Below are the code and all the weights of a small trained network. Each question names an input and a class and asks about switching units off, where a switched-off unit gives its printed mean instead of its output.

import numpy as np


def w(rows, s, z=0):
    codes = np.array(rows[::2]) - 128.0
    scale = np.full(codes.shape[1], s)
    scale[-1] = z or s
    return codes * scale


def f(y):
    return y / 2 * (1 + np.tanh(0.7978845608 * (y + 0.044715 * y**3)))


def log_softmax(a):
    a = a - a.max(-1, keepdims=True)
    return a - np.log(np.exp(a).sum(-1, keepdims=True))


def net(x, mask):
    res = np.array(x, float).reshape(1, 4) / 4 @ E
    y = f(res @ A[0][:, :-1].T + A[0][:, -1])
    res = res + np.where(mask, y, B[0][:, -1]) @ B[0][:, :-1]
    return log_softmax(res[-1] @ U[:, :-1].T + U[:, -1])


A, B = {}, {}
E = w([
[168,52,124,196,233,99],'x0',
[117,175,207,114,172,83],'x1',
[10,120,123,148,119,26],'x2',
[117,138,180,255,117,205],'x3',
],0.0094)
A[0] = w([
[160,86,56,46,87,145,174],'N1',
[86,144,120,41,83,7,124],'N2',
[141,82,136,169,213,34,138],'N3',
[84,189,220,154,72,143,118],'N4',
[87,145,115,113,40,141,147],'N5',
[161,144,41,54,81,200,128],'N6',
[27,118,87,165,76,91,151],'N7',
[192,115,153,196,139,201,137],'N8',
[124,113,159,70,42,2,124],'N9',
[176,31,92,122,218,135,252],'N10',
],0.008,0.005)
B[0] = w([
[158,160,93,103,127,207,221],'N1',
[113,57,184,165,92,181,255],'N2',
[169,180,82,87,247,141,213],'N3',
[113,160,86,113,158,133,223],'N4',
[106,109,87,88,185,117,221],'N5',
[199,154,104,77,88,147,232],'N6',
[63,25,148,154,146,171,234],'N7',
[135,122,181,172,85,164,231],'N8',
[96,96,178,151,109,179,224],'N9',
[80,56,116,110,173,149,253],'N10',
],0.011,0.0073)
U = w([
[137,203,119,83,170,33,73],'0',
[90,159,112,163,89,85,3],'1',
[143,140,4,50,172,130,144],'2',
[84,22,166,165,130,142,201],'3',
[185,168,158,134,53,148,130],'4',
],0.012,0.0055)

Each question gives the input, the list of numbers given to net, and the class t.
The units are the neurons (one row each of A and B). Each row of codes is followed by its name. A weight is (code - 128) times the scale printed after its matrix; where a second scale follows, it is the last column's (A, B and U).
mask holds one flag per neuron, in row order. A switched-off neuron (its flag False) gives its mean, the last column of its row in B, instead of its output. The means were averaged over made-up inputs and are rounded, as every weight is.
A unit's drop is (log p(t) with every unit on - log p(t) with that unit switched off) / (log p(t) with every unit on - log p(t) with every unit switched off).
The circuit of an input: a set's keep is (log p(t) with only the set's units on - log p(t) with every unit switched off) / (log p(t) with every unit on - log p(t) with every unit switched off). Starting from all 10 units, units are removed one at a time, each time the one whose removal leaves the highest keep (on an exact tie, the one counted first), for as long as the keep stays at least 0.8.
circuit, biggest first: the units of the circuit, biggest drop first
unit that matters most: the unit with the biggest drop
k most important neurons: the k neurons with the biggest drops, biggest first
drop when u is switched off: that unit's drop, to one decimal
input [-7,-1,1,-5], class 3: 4 most important neurons	N2, N9, N5, N3
input [7,5,-4,-1], class 2: 4 most important neurons	N3, N2, N7, N9
input [-8,8,-4,-6], class 4: circuit, biggest first	N2, N7
input [7,6,-2,1], class 2: circuit, biggest first	N3
input [0,-7,-2,4], class 4: circuit, biggest first	N7, N2, N8
input [-2,5,-3,6], class 4: 2 most important neurons	N7, N10
input [-7,4,-2,1], class 2: 3 most important neurons	N8, N4, N5
input [3,-3,-1,-1], class 2: 4 most important neurons	N2, N7, N9, N8
input [-8,2,-8,1], class 2: 2 most important neurons	N2, N5
input [-3,2,-1,5], class 4: 2 most important neurons	N10, N7
input [-8,7,-4,6], class 0: 2 most important neurons	N4, N2
input [5,7,-4,-4], class 2: 2 most important neurons	N3, N10
input [-4,-5,1,4], class 2: 3 most important neurons	N2, N9, N5
input [1,5,2,0], class 0: unit that matters most	N7
input [7,-4,1,-1], class 2: drop when N3 is switched off	0.6
input [1,6,-3,-8], class 3: drop when N2 is switched off	1.0
input [0,5,0,-6], class 3: drop when N2 is switched off	0.3
